Here is a tiny trained network, its code and every weight. The questions are about switching its units off for an input and a target symbol, where a switched-off unit gives its printed mean instead of its output.

import numpy as np


def w(rows, s, z=0):
    codes = np.array(rows[::2]) - 128.0
    scale = np.full(codes.shape[1], s)
    scale[-1] = z or s
    return codes * scale


def norm(h):
    return h / np.sqrt((h * h).mean(-1, keepdims=True) + 1e-5)


def f(y):
    return np.maximum(y, 0)


def softmax(a):
    e = np.exp(a - a.max(-1, keepdims=True))
    return e / e.sum(-1, keepdims=True)


def log_softmax(a):
    a = a - a.max(-1, keepdims=True)
    return a - np.log(np.exp(a).sum(-1, keepdims=True))


def net(x, mask):
    ids = ['ΔΛΦΩβμ'.index(c) for c in x.split()]
    T = len(ids)
    res = E[ids] + P[:T]
    u = 0
    for l in range(3):
        r = norm(res)
        for j in range(3):
            rows = slice(2 * j, 2 * j + 2)
            q, k, v = (r @ M[l][rows].T for M in (Q, K, V))
            z = softmax(np.where(np.tri(T) > 0, q @ k.T / 2**0.5, -1e9)) @ v
            o = O[l][rows]
            res = res + np.where(mask[u + j], z, o[:, -1]) @ o[:, :-1]
        u += 3
        y = f(norm(res) @ A[l][:, :-1].T + A[l][:, -1])
        res = res + np.where(mask[u : u + 4], y, B[l][:, -1]) @ B[l][:, :-1]
        u += 4
    return log_softmax(norm(res)[-1] @ U[:, :-1].T + U[:, -1])


Q, K, V, O, A, B = {}, {}, {}, {}, {}, {}
E = w([
[132,18,123],'Δ',
[201,2,99],'Λ',
[96,2,150],'Φ',
[39,100,186],'Ω',
[70,2,160],'β',
[9,201,6],'μ',
],0.005)
P = w([
[61,189,79],'0',
[54,223,243],'1',
[181,21,146],'2',
[45,192,107],'3',
[32,252,242],'4',
[197,51,77],'5',
[19,171,32],'6',
[215,130,241],'7',
],0.0037)
Q[0] = w([
[31,102,53],'L0H1',
[205,151,77],'L0H1',
[80,9,122],'L0H2',
[180,136,180],'L0H2',
[29,220,75],'L0H3',
[158,106,100],'L0H3',
],0.015)
K[0] = w([
[215,106,127],'L0H1',
[126,201,159],'L0H1',
[58,86,85],'L0H2',
[163,105,152],'L0H2',
[89,104,251],'L0H3',
[158,135,122],'L0H3',
],0.019)
V[0] = w([
[98,164,196],'L0H1',
[144,115,126],'L0H1',
[136,255,195],'L0H2',
[226,121,75],'L0H2',
[129,147,63],'L0H3',
[150,139,44],'L0H3',
],0.0053)
O[0] = w([
[133,146,175,89],'L0H1',
[120,136,122,137],'L0H1',
[138,254,159,3],'L0H2',
[135,167,73,55],'L0H2',
[176,132,127,125],'L0H3',
[195,150,117,119],'L0H3',
],0.0054,0.0049)
A[0] = w([
[109,198,79,72],'L0N1',
[125,197,131,2],'L0N2',
[158,69,102,157],'L0N3',
[254,121,191,187],'L0N4',
],0.0074,0.00072)
B[0] = w([
[85,216,91,148],'L0N1',
[141,215,105,136],'L0N2',
[210,158,132,255],'L0N3',
[2,121,184,188],'L0N4',
],0.0077,0.0039)
Q[1] = w([
[194,124,35],'L1H1',
[166,70,123],'L1H1',
[187,143,57],'L1H2',
[42,138,121],'L1H2',
[138,103,63],'L1H3',
[5,70,192],'L1H3',
],0.019)
K[1] = w([
[219,132,28],'L1H1',
[110,74,31],'L1H1',
[106,121,188],'L1H2',
[44,103,40],'L1H2',
[201,106,107],'L1H3',
[5,80,46],'L1H3',
],0.015)
V[1] = w([
[57,158,131],'L1H1',
[77,75,168],'L1H1',
[147,130,90],'L1H2',
[161,111,57],'L1H2',
[80,198,128],'L1H3',
[82,84,248],'L1H3',
],0.011)
O[1] = w([
[78,64,142,121],'L1H1',
[67,168,186,254],'L1H1',
[86,111,122,129],'L1H2',
[20,109,129,160],'L1H2',
[129,204,190,62],'L1H3',
[192,1,247,195],'L1H3',
],0.0076,0.0061)
A[1] = w([
[84,156,50,165],'L1N1',
[70,174,164,95],'L1N2',
[134,21,119,2],'L1N3',
[254,64,95,53],'L1N4',
],0.0087,0.00097)
B[1] = w([
[158,51,211,172],'L1N1',
[116,188,180,174],'L1N2',
[37,30,69,255],'L1N3',
[160,254,195,203],'L1N4',
],0.0092,0.0056)
Q[2] = w([
[131,118,107],'L2H1',
[104,132,162],'L2H1',
[137,8,104],'L2H2',
[216,132,82],'L2H2',
[76,42,200],'L2H3',
[38,37,105],'L2H3',
],0.014)
K[2] = w([
[127,107,112],'L2H1',
[111,142,167],'L2H1',
[187,159,10],'L2H2',
[104,225,135],'L2H2',
[213,48,34],'L2H3',
[151,101,12],'L2H3',
],0.014)
V[2] = w([
[81,173,172],'L2H1',
[103,183,113],'L2H1',
[6,172,122],'L2H2',
[162,99,182],'L2H2',
[83,172,110],'L2H3',
[173,135,193],'L2H3',
],0.012)
O[2] = w([
[35,97,66,148],'L2H1',
[65,87,148,3],'L2H1',
[61,254,87,137],'L2H2',
[100,60,105,173],'L2H2',
[200,76,162,27],'L2H3',
[48,141,186,14],'L2H3',
],0.0076,0.0026)
A[2] = w([
[110,185,249,252],'L2N1',
[184,167,80,79],'L2N2',
[170,162,18,221],'L2N3',
[157,42,79,68],'L2N4',
],0.012,0.0017)
B[2] = w([
[213,240,114,219],'L2N1',
[192,66,157,157],'L2N2',
[252,111,155,184],'L2N3',
[26,196,81,255],'L2N4',
],0.012,0.0061)
U = w([
[125,136,33,3],'Δ',
[200,123,107,237],'Λ',
[104,88,122,108],'Φ',
[148,133,232,109],'Ω',
[103,87,165,133],'β',
[129,246,142,150],'μ',
],0.013,0.0033)

Each question gives the input, a string of symbols that net reads in full, and the target symbol t.
The units are the heads (2 rows each of Q, K, V and O) and the neurons (one row each of A and B). Each row of codes is followed by its name. A weight is (code - 128) times the scale printed after its matrix; where a second scale follows, it is the last column's (O, A, B and U).
mask holds one flag per unit, layer by layer, with each layer's heads first. A switched-off unit (its flag False) gives its mean, the last column of its rows in O or B, instead of its output. The means were averaged over made-up inputs and are rounded, as every weight is.
A unit's drop is (log p(t) with every unit on - log p(t) with that unit switched off) / (log p(t) with every unit on - log p(t) with every unit switched off).
The circuit of an input: a set's keep is (log p(t) with only the set's units on - log p(t) with every unit switched off) / (log p(t) with every unit on - log p(t) with every unit switched off). Starting from the 12 units with the biggest drops (on a tie, the unit counted first), units are removed one at a time, each time the one whose removal leaves the highest keep (on an exact tie, the one counted first), for as long as the keep stays at least 0.8.
circuit, biggest first: the units of the circuit, biggest drop first
top k neurons: the k neurons with the biggest drops, biggest first
heads that matter: for each layer, one digit per head in row order, 1 if its drop is at least 0.15 and else 0, layers parted by /
input Δ Δ β Ω, target Ω: top 4 neurons	L2N4, L2N1, L1N3, L1N4
input Ω Ω μ Φ Φ Λ, target Ω: circuit, biggest first	L1N4, L1H2, L2N4
input Δ Φ Δ μ Φ, target μ: circuit, biggest first	L1H3
input Λ Φ Δ, target Λ: heads that matter	000 / 100 / 000
input Λ Λ Λ Φ Λ μ β Δ, target μ: circuit, biggest first	L1H3, L0N4, L0H3
input μ Λ Δ β Φ Λ μ Ω, target μ: heads that matter	000 / 001 / 000
input Λ μ Ω Δ Φ Ω μ Λ, target μ: circuit, biggest first	L1H3, L0N4
input Ω Δ μ β β β, target Ω: circuit, biggest first	L0H3, L1N4
input Δ Ω β, target Δ: top 2 neurons	L1N3, L2N4
input β Λ Λ Ω Δ Λ, target β: top 2 neurons	L1N3, L0N4
input Δ Λ Λ β μ Φ, target Δ: top 3 neurons	L2N4, L0N4, L0N3
input Ω Φ Λ μ Λ Φ, target Ω: top 4 neurons	L2N4, L0N4, L0N3, L1N2
input Δ Δ Ω β μ Λ, target Δ: top 3 neurons	L1N3, L2N4, L2N1
input Φ Δ μ Δ Φ, target μ: circuit, biggest first	L2N1
input μ β Δ Δ μ Λ μ β, target μ: top 3 neurons	L0N4, L2N1, L1N2
input Φ Φ Λ Φ Φ Φ Φ Δ, target Φ: top 2 neurons	L0N4, L1N4
input μ Δ β Λ μ Δ Φ Λ, target Φ: heads that matter	010 / 000 / 000
input Ω Φ Φ Δ Δ Λ, target Ω: heads that matter	110 / 111 / 001
input Λ Λ Δ Λ Ω β, target Λ: heads that matter	000 / 101 / 000
input Ω β Φ Ω μ Ω, target Ω: heads that matter	010 / 011 / 011
